Where the symbols take the objects:
^: w986->w588, w855->w703, w580->w716, w697->w697, w219->w643, w727->w751, w107->w9, w983->w542, w261->w219, w923->w9, w726->w168, w252->w673, w880->w986, w763->w580, w257->w111, w83->w422, w673->w552, w760->w257, w211->w261, w168->w654, w994->w422, w264->w23, w916->w978, w113->w727, w121->w121, w452->w121, w9->w575, w552->w23, w555->w206, w542->w872, w371->w113, w858->w371, w716->w916, w945->w257, w643->w452, w206->w978, w872->w760, w588->w107, w23->w858, w575->w923, w978->w206, w646->w945, w751->w83, w703->w657, w961->w763, w422->w184, w111->w252, w657->w219, w184->w211, w654->w83
*: w986->w107, w855->w657, w580->w994, w697->w580, w219->w452, w727->w855, w107->w575, w983->w872, w261->w643, w923->w763, w726->w983, w252->w552, w880->w588, w763->w961, w257->w252, w83->w643, w673->w726, w760->w111, w211->w219, w168->w542, w994->w422, w264->w858, w916->w555, w113->w751, w121->w452, w452->w923, w9->w646, w552->w978, w555->w113, w542->w726, w371->w916, w858->w716, w716->w978, w945->w9, w643->w121, w206->w111, w872->w257, w588->w168, w23->w371, w575->w643, w978->w206, w646->w252, w751->w555, w703->w697, w961->w978, w422->w211, w111->w858, w657->w763, w184->w654, w654->w261

In the rows, 1.238 means zero.

Named rows; a name shown again gets a slightly different row:
w986
[ 1.338  0.781  1.319  1.646  2.072  1.512  0.767  1.082  1.299  0.529  0.615  1.581]
w168
[ 0.815  1.065  1.048  1.244  1.486  1.165  1.887  0.577  1.500  0.226  1.319  1.468]
w716
[ 0.714  0.991  1.255  1.108  1.352  0.959  1.567  1.195  0.620  1.390  0.217  0.757]
w716
[ 0.774  0.989  1.320  1.028  1.380  1.017  1.653  1.253  0.709  1.392  0.207  0.881]
w9
[ 1.343  1.291  1.708  1.906  1.643  1.280  0.679  1.919  1.538  1.641  1.393  1.731]
w121
[ 1.729  1.470  1.553  1.736  0.062  1.219  1.144  1.186  1.422  1.581  1.511  1.009]
w994
[ 0.840  0.188  1.431  1.075  1.729  1.336  1.635  1.475  0.947  0.814  1.297  1.657]
w646
[ 1.087  1.398  1.804  1.316  1.629  1.395  0.593  1.746  1.556  1.798  1.503  1.874]
w588
[ 1.317  0.777  1.256  1.609  2.042  1.533  1.020  1.033  1.228  0.474  0.703  1.536]
w763
[ 1.316  2.004  1.194  1.507  0.979  1.163  1.151  1.395  1.479  2.343  1.154  1.602]
w986
[ 1.396  0.806  1.407  1.699  2.014  1.599  0.869  1.102  1.335  0.624  0.661  1.496]
w107
[ 1.415  0.852  1.499  1.987  2.066  1.426  0.783  1.536  1.369  0.892  0.878  1.782]
w673
[ 0.308  1.633  1.533  0.621  0.973  1.101  1.369  0.556  1.506  1.567  1.363  1.572]
w994
[ 0.888  0.208  1.456  1.058  1.689  1.293  1.594  1.532  1.077  0.884  1.278  1.721]
w83
[ 1.724  0.451  1.103  1.222  1.103  1.329  1.542  1.855  1.030  0.706  1.891  1.030]
w703
[ 1.392  2.024  0.601  0.911  0.959  1.112  1.013  0.709  1.345  1.658  0.848  0.855]
w552
[ 0.513  1.286  1.835  0.592  0.908  1.010  1.052  0.889  1.003  1.919  1.063  1.324]
w916
[ 1.374  1.016  1.043  1.179  1.513  1.117  1.761  1.836  0.529  1.026  0.867  0.386]
w252
[ 0.638  1.598  1.813  0.592  1.340  1.408  0.714  1.000  1.368  1.887  1.560  1.777]
w261
[ 1.744  0.693  1.619  1.185  0.433  1.351  1.228  1.500  1.213  1.277  2.119  1.496]
w211
[ 1.374  0.276  1.611  0.940  0.935  1.427  1.281  1.660  1.132  1.182  1.854  1.759]

From each start, follow one symbol. Which object do you reach?
Answer with the object's name.
[ 0.677  1.574  1.610  0.334  1.398  1.879  0.783  0.805  1.136  1.511  1.265  1.451]
^
w252
[ 0.572  1.727  1.486  0.549  1.515  1.797  0.938  0.785  1.526  1.394  1.482  1.590]
*
w252
[ 0.683  1.545  1.022  1.189  1.638  0.974  1.428  0.770  1.342  1.680  0.253  1.501]
^
w716
[ 0.703  1.556  1.798  0.655  1.304  1.519  0.804  0.956  1.311  1.881  1.511  1.800]
^
w673
[ 0.349  1.626  1.583  0.643  1.020  1.134  1.390  0.462  1.492  1.586  1.392  1.482]
^
w552
[ 0.527  1.452  0.993  1.140  1.573  1.104  1.453  0.816  1.370  1.715  0.224  1.463]
*
w994
[ 0.581  1.661  1.547  0.558  1.469  1.791  0.927  0.817  1.505  1.462  1.430  1.511]
*
w252
[ 1.317  1.222  1.749  1.913  1.619  1.303  0.698  1.880  1.543  1.670  1.419  1.818]
*
w646
[ 0.779  0.649  1.434  0.988  1.121  0.488  1.195  1.081  0.664  0.897  0.574  0.684]
*
w716
[ 1.329  0.689  1.180  1.346  1.302  0.519  1.369  1.464  0.554  0.707  0.876  0.373]
*
w916
[ 1.418  0.167  1.356  1.110  1.055  1.374  1.703  1.560  1.051  0.649  1.958  1.583]
^
w83
[ 0.922  0.706  1.592  1.107  1.013  0.513  1.286  0.992  0.680  0.851  0.631  0.652]
*
w716
[ 0.653  1.548  0.971  1.150  1.268  1.059  2.145  0.399  1.603  0.787  1.337  1.300]
^
w168
[ 1.363  0.841  1.265  1.578  2.039  1.619  0.876  1.167  1.270  0.534  0.698  1.594]
^
w588
[ 1.633  1.445  1.568  1.747  0.096  1.287  1.159  1.164  1.403  1.479  1.447  1.125]
^
w121
[ 1.541  1.572  1.665  1.970  1.006  1.187  1.021  1.781  1.666  2.023  1.353  1.540]
*
w763
[ 0.577  1.535  1.595  0.395  1.383  1.779  0.852  0.735  1.227  1.537  1.265  1.403]
^
w252
[ 1.089  0.116  1.481  1.024  1.494  1.322  1.622  1.667  0.905  0.790  1.630  1.647]
*
w211
[ 1.509  1.572  1.658  2.031  0.969  1.228  0.900  1.704  1.601  1.976  1.388  1.641]
^
w9
[ 1.314  0.793  1.311  1.652  2.050  1.468  0.984  0.987  1.280  0.459  0.620  1.518]
^
w107
[ 1.215  0.078  1.519  0.969  1.302  1.331  1.466  1.666  1.021  0.755  1.708  1.776]
^
w211
[ 0.703  0.986  1.410  1.092  1.483  0.956  1.678  1.204  0.728  1.426  0.269  0.812]
^
w916
[ 0.408  1.675  1.550  0.562  0.995  1.198  1.418  0.476  1.469  1.587  1.383  1.573]
^
w552
[ 1.822  1.479  1.574  1.683  0.146  1.200  1.037  1.272  1.499  1.632  1.582  1.307]
^
w121
[ 0.533  1.542  1.011  1.224  1.533  1.012  1.468  0.741  1.273  1.608  0.247  1.411]
^
w716
[ 1.546  2.083  0.721  1.124  0.846  1.110  0.992  1.037  1.414  2.025  1.217  1.024]
*
w763
[ 0.705  1.461  0.997  1.079  1.328  1.084  1.989  0.436  1.586  0.758  1.389  1.204]
^
w168
[ 1.558  1.610  1.666  1.965  0.970  1.149  0.933  1.722  1.633  1.989  1.423  1.656]
^
w9
[ 1.387  0.239  1.363  1.091  1.102  1.338  1.692  1.562  1.144  0.669  1.892  1.537]
*
w261
[ 0.620  1.527  0.987  1.090  1.245  1.066  2.066  0.393  1.624  0.713  1.402  1.170]
^
w168
[ 1.411  0.836  1.241  1.649  2.037  1.550  1.054  1.002  1.311  0.534  0.635  1.509]
*
w168
[ 1.008  0.139  1.501  1.062  1.430  1.316  1.530  1.748  0.929  0.896  1.704  1.596]
*
w211
[ 0.947  0.539  1.421  1.058  1.196  0.508  1.206  1.045  0.720  0.882  0.595  0.691]
*
w716
[ 0.724  1.523  1.863  0.627  1.305  1.565  0.675  0.966  1.313  1.891  1.580  1.810]
^
w673
[ 0.605  1.660  1.567  0.596  1.510  1.891  0.901  0.841  1.454  1.451  1.495  1.652]
*
w252
[ 0.612  1.497  0.957  1.189  1.516  1.063  1.397  0.697  1.340  1.821  0.244  1.471]
^
w716
[ 1.300  0.745  1.158  1.289  1.275  0.663  1.487  1.477  0.616  0.609  0.821  0.387]
*
w916
[ 0.532  1.777  1.526  0.549  1.522  1.882  0.814  0.815  1.569  1.498  1.494  1.648]
*
w252
[ 1.392  0.800  1.311  1.722  2.082  1.575  0.905  1.070  1.183  0.671  0.574  1.565]
^
w588
[ 1.334  0.191  1.257  1.166  1.189  1.318  1.677  1.486  1.171  0.643  1.819  1.647]
*
w261
[ 1.752  1.386  1.560  1.816  0.030  1.280  1.071  1.189  1.494  1.434  1.436  1.004]
^
w121
[ 1.795  1.162  1.621  1.691  0.241  1.227  1.073  1.484  1.325  1.431  1.642  1.305]
*
w121
[ 0.646  1.531  0.945  1.176  1.546  0.948  1.398  0.747  1.286  1.721  0.321  1.416]
*
w994
[ 1.858  1.170  0.657  1.172  1.400  1.266  1.445  1.971  0.900  0.689  1.519  0.473]
^
w83
[ 0.551  1.478  0.977  1.085  1.609  0.991  1.511  0.792  1.409  1.695  0.186  1.434]
^
w716
[ 1.235  2.041  1.185  1.322  1.018  1.290  1.263  1.466  1.456  2.398  1.163  1.640]
^
w763
[ 0.642  1.515  0.966  1.242  1.558  0.981  1.376  0.819  1.310  1.761  0.217  1.447]
^
w716
[ 1.298  0.741  1.123  1.238  1.200  0.658  1.358  1.505  0.680  0.745  0.806  0.406]
*
w916
[ 1.409  0.289  1.662  1.059  0.891  1.493  1.402  1.561  1.128  1.103  1.892  1.680]
^
w261
[ 1.568  2.104  0.826  1.063  0.805  1.109  0.984  0.921  1.480  1.955  1.180  1.115]
*
w763
[ 1.680  2.006  0.385  0.915  1.052  1.039  1.025  1.067  1.257  1.654  1.125  0.681]
^
w703
[ 1.233  0.195  1.551  1.091  1.246  1.406  1.517  1.644  0.990  0.992  1.770  1.671]
^
w211
[ 1.286  0.762  1.344  1.581  2.080  1.564  0.860  1.134  1.282  0.569  0.626  1.566]
*
w107
[ 1.836  1.111  1.571  1.766  0.232  1.247  1.088  1.480  1.413  1.520  1.710  1.333]
*
w121
[ 1.362  1.262  1.763  1.931  1.665  1.304  0.760  1.909  1.496  1.695  1.365  1.801]
*
w646
[ 1.534  1.562  1.612  1.965  0.991  1.043  1.035  1.691  1.601  1.943  1.475  1.679]
^
w9
[ 1.569  2.121  0.799  1.125  0.778  1.070  0.995  0.957  1.485  1.978  1.266  1.121]
*
w763
[ 1.113  0.163  1.460  0.962  1.485  1.345  1.551  1.696  1.023  0.739  1.667  1.619]
*
w211
[ 1.364  0.271  1.409  1.127  1.066  1.367  1.681  1.570  1.174  0.602  1.908  1.480]
*
w261
[ 1.744  1.495  1.568  1.868  0.185  1.268  1.131  1.319  1.482  1.646  1.597  1.234]
^
w121
[ 1.143  0.169  1.490  0.949  1.279  1.389  1.516  1.653  1.034  0.859  1.794  1.694]
^
w211
[ 0.843  0.698  1.534  1.157  1.121  0.589  1.248  1.099  0.690  0.865  0.638  0.680]
*
w716
[ 1.208  1.948  1.177  1.271  1.063  1.459  1.292  1.404  1.537  2.330  1.221  1.613]
^
w763
[ 1.397  1.287  1.700  2.006  1.607  1.299  0.653  1.935  1.483  1.721  1.480  1.732]
*
w646
[ 1.223  2.013  1.218  1.379  1.053  1.296  1.356  1.384  1.513  2.456  1.189  1.689]
^
w763
[ 1.292  0.768  1.204  1.270  1.178  0.607  1.391  1.424  0.680  0.757  0.853  0.481]
*
w916
[ 1.737  2.057  0.396  0.964  1.054  1.010  1.067  1.072  1.232  1.670  1.261  0.677]
^
w703
[ 1.363  0.786  1.277  1.591  2.064  1.541  0.836  1.151  1.267  0.558  0.696  1.559]
^
w588
[ 1.537  1.643  1.623  1.997  0.996  1.184  0.821  1.814  1.635  1.898  1.469  1.654]
^
w9
[ 0.756  1.545  1.797  0.638  1.236  1.514  0.779  1.051  1.373  1.839  1.548  1.790]
^
w673
[ 1.380  0.714  1.226  1.711  2.002  1.553  0.943  1.035  1.254  0.449  0.586  1.546]
^
w107
[ 1.300  0.780  1.392  1.606  1.957  1.620  0.866  1.090  1.257  0.510  0.604  1.645]
^
w588
[ 1.373  0.235  1.378  1.150  1.060  1.365  1.643  1.493  1.077  0.735  1.840  1.500]
*
w261
[ 1.376  0.235  1.347  1.076  1.108  1.299  1.627  1.412  1.136  0.663  1.890  1.550]
^
w83
[ 1.232  0.660  1.395  1.668  2.095  1.685  0.836  1.146  1.228  0.580  0.706  1.603]
^
w588
[ 0.628  1.441  0.895  1.166  1.607  0.967  1.445  0.836  1.389  1.694  0.166  1.448]
*
w994
[ 1.747  1.174  0.706  1.245  1.404  1.243  1.526  1.906  0.903  0.795  1.544  0.508]
^
w83
[ 1.423  1.178  1.727  1.933  1.662  1.366  0.748  1.929  1.515  1.655  1.376  1.882]
*
w646
[ 0.768  0.957  1.340  1.180  1.405  0.927  1.566  1.097  0.576  1.507  0.209  0.796]
^
w916
[ 1.283  0.734  1.178  1.325  1.272  0.693  1.413  1.430  0.611  0.656  0.840  0.460]
*
w916
[ 0.632  1.535  1.022  1.273  1.591  0.996  1.457  0.797  1.369  1.717  0.272  1.343]
*
w994
[ 1.249  0.761  1.275  1.637  2.124  1.600  1.000  1.084  1.268  0.471  0.686  1.475]
^
w107
[ 1.472  0.777  1.562  1.879  2.001  1.468  0.753  1.566  1.375  0.939  0.847  1.733]
^
w9
[ 1.352  0.733  1.128  1.367  1.318  0.629  1.458  1.418  0.602  0.707  0.797  0.359]
*
w916
[ 0.591  1.595  1.798  0.548  1.477  1.532  0.723  1.105  1.408  1.868  1.582  1.833]
*
w552
[ 1.389  0.257  1.486  1.183  1.049  1.313  1.675  1.450  1.049  0.650  1.941  1.571]
^
w83
[ 0.610  1.638  1.665  0.570  1.367  1.615  0.691  0.998  1.417  1.800  1.561  1.649]
*
w552
[ 0.692  1.643  1.751  0.602  1.472  1.584  0.696  0.994  1.365  1.921  1.465  1.777]
^
w673
[ 1.344  0.781  1.248  1.673  1.912  1.625  0.808  1.148  1.354  0.554  0.635  1.562]
*
w107
[ 1.277  0.745  1.104  1.255  1.222  0.544  1.487  1.484  0.592  0.757  0.910  0.378]
*
w916
[ 1.711  1.447  1.628  1.694  0.093  1.304  1.118  1.219  1.439  1.508  1.446  1.143]
^
w121
[ 0.706  1.588  1.726  0.552  1.377  1.566  0.748  1.004  1.364  1.959  1.640  1.820]
^
w673
[ 0.621  1.544  0.976  1.244  1.598  0.988  1.389  0.792  1.318  1.738  0.174  1.529]
*
w994
[ 1.297  1.949  1.324  1.356  1.050  1.303  1.313  1.373  1.457  2.402  1.133  1.650]
^
w763
[ 0.644  1.554  1.801  0.587  1.315  1.569  0.751  1.012  1.401  1.882  1.436  1.706]
*
w552
[ 1.681  2.088  0.406  1.023  1.033  0.990  0.984  1.018  1.207  1.684  1.164  0.744]
^
w703
[ 1.797  1.448  1.554  1.859  0.071  1.312  1.090  1.308  1.458  1.614  1.632  1.202]
^
w121
[ 1.730  2.115  0.425  1.015  1.029  1.016  1.115  1.019  1.233  1.618  1.244  0.723]
^
w703
[ 1.229  0.794  1.285  1.616  2.160  1.523  1.031  1.108  1.304  0.515  0.697  1.484]
^
w107
[ 1.025  1.326  1.882  1.309  1.613  1.310  0.597  1.870  1.580  1.763  1.557  1.952]
*
w252
[ 0.991  1.374  1.819  1.367  1.704  1.481  0.563  1.701  1.550  1.796  1.608  1.877]
*
w9
[ 1.774  1.052  0.677  1.302  1.415  1.253  1.492  1.936  0.851  0.813  1.589  0.479]
^
w83
[ 1.752  1.430  1.579  1.800  0.052  1.322  1.131  1.139  1.454  1.539  1.559  1.106]
^
w121
[ 1.345  0.281  1.316  1.091  1.155  1.362  1.653  1.523  1.082  0.699  1.979  1.397]
^
w83
[ 1.348  1.235  1.770  1.854  1.623  1.225  0.690  1.848  1.496  1.632  1.479  1.773]
*
w646
[ 1.460  0.335  1.308  1.082  1.006  1.324  1.738  1.541  1.070  0.704  1.905  1.537]
*
w261
[ 1.496  0.833  1.485  1.914  1.995  1.523  0.716  1.532  1.428  0.913  0.876  1.752]
^
w9
[ 1.208  0.790  1.356  1.713  2.113  1.612  0.865  1.131  1.231  0.617  0.602  1.542]
^
w588
[ 0.660  1.606  1.810  0.627  1.289  1.543  0.785  1.037  1.342  1.811  1.546  1.770]
*
w552
[ 0.683  1.577  1.764  0.628  1.362  1.517  0.690  0.971  1.274  1.922  1.546  1.733]
*
w552
[ 1.772  1.454  1.552  1.775  0.082  1.389  1.150  1.193  1.385  1.489  1.528  1.121]
^
w121
[ 1.715  2.038  0.414  0.987  0.989  1.033  0.970  1.007  1.351  1.631  1.194  0.743]
^
w703
[ 0.604  1.573  1.509  0.267  1.327  1.847  0.885  0.731  1.192  1.474  1.296  1.396]
^
w252
[ 1.406  0.713  1.349  1.598  1.989  1.637  0.953  1.173  1.268  0.568  0.553  1.546]
^
w588
[ 1.425  0.249  1.557  0.986  0.903  1.322  1.421  1.621  1.125  0.942  1.939  1.726]
^
w261
[ 1.277  0.710  1.309  1.635  1.905  1.622  0.875  1.092  1.249  0.607  0.611  1.543]
*
w107
[ 1.231  0.161  1.563  1.053  1.259  1.276  1.481  1.579  1.039  0.808  1.713  1.777]
^
w211
[ 0.667  1.536  1.055  1.144  1.254  1.027  1.976  0.277  1.465  0.802  1.374  1.240]
^
w168
[ 1.807  1.527  1.671  1.778  0.256  1.184  1.032  1.268  1.495  1.708  1.534  1.187]
^
w121
[ 1.610  1.595  1.662  2.013  1.062  1.143  0.913  1.797  1.602  1.940  1.365  1.704]
^
w9
[ 1.433  0.804  1.518  1.957  2.034  1.505  0.812  1.507  1.405  0.934  0.845  1.724]
^
w9
[ 1.830  1.155  0.668  1.230  1.421  1.133  1.474  1.898  0.790  0.678  1.493  0.453]
^
w83
[ 0.762  0.972  1.204  1.053  1.413  0.957  1.518  1.146  0.699  1.452  0.224  0.812]
^
w916
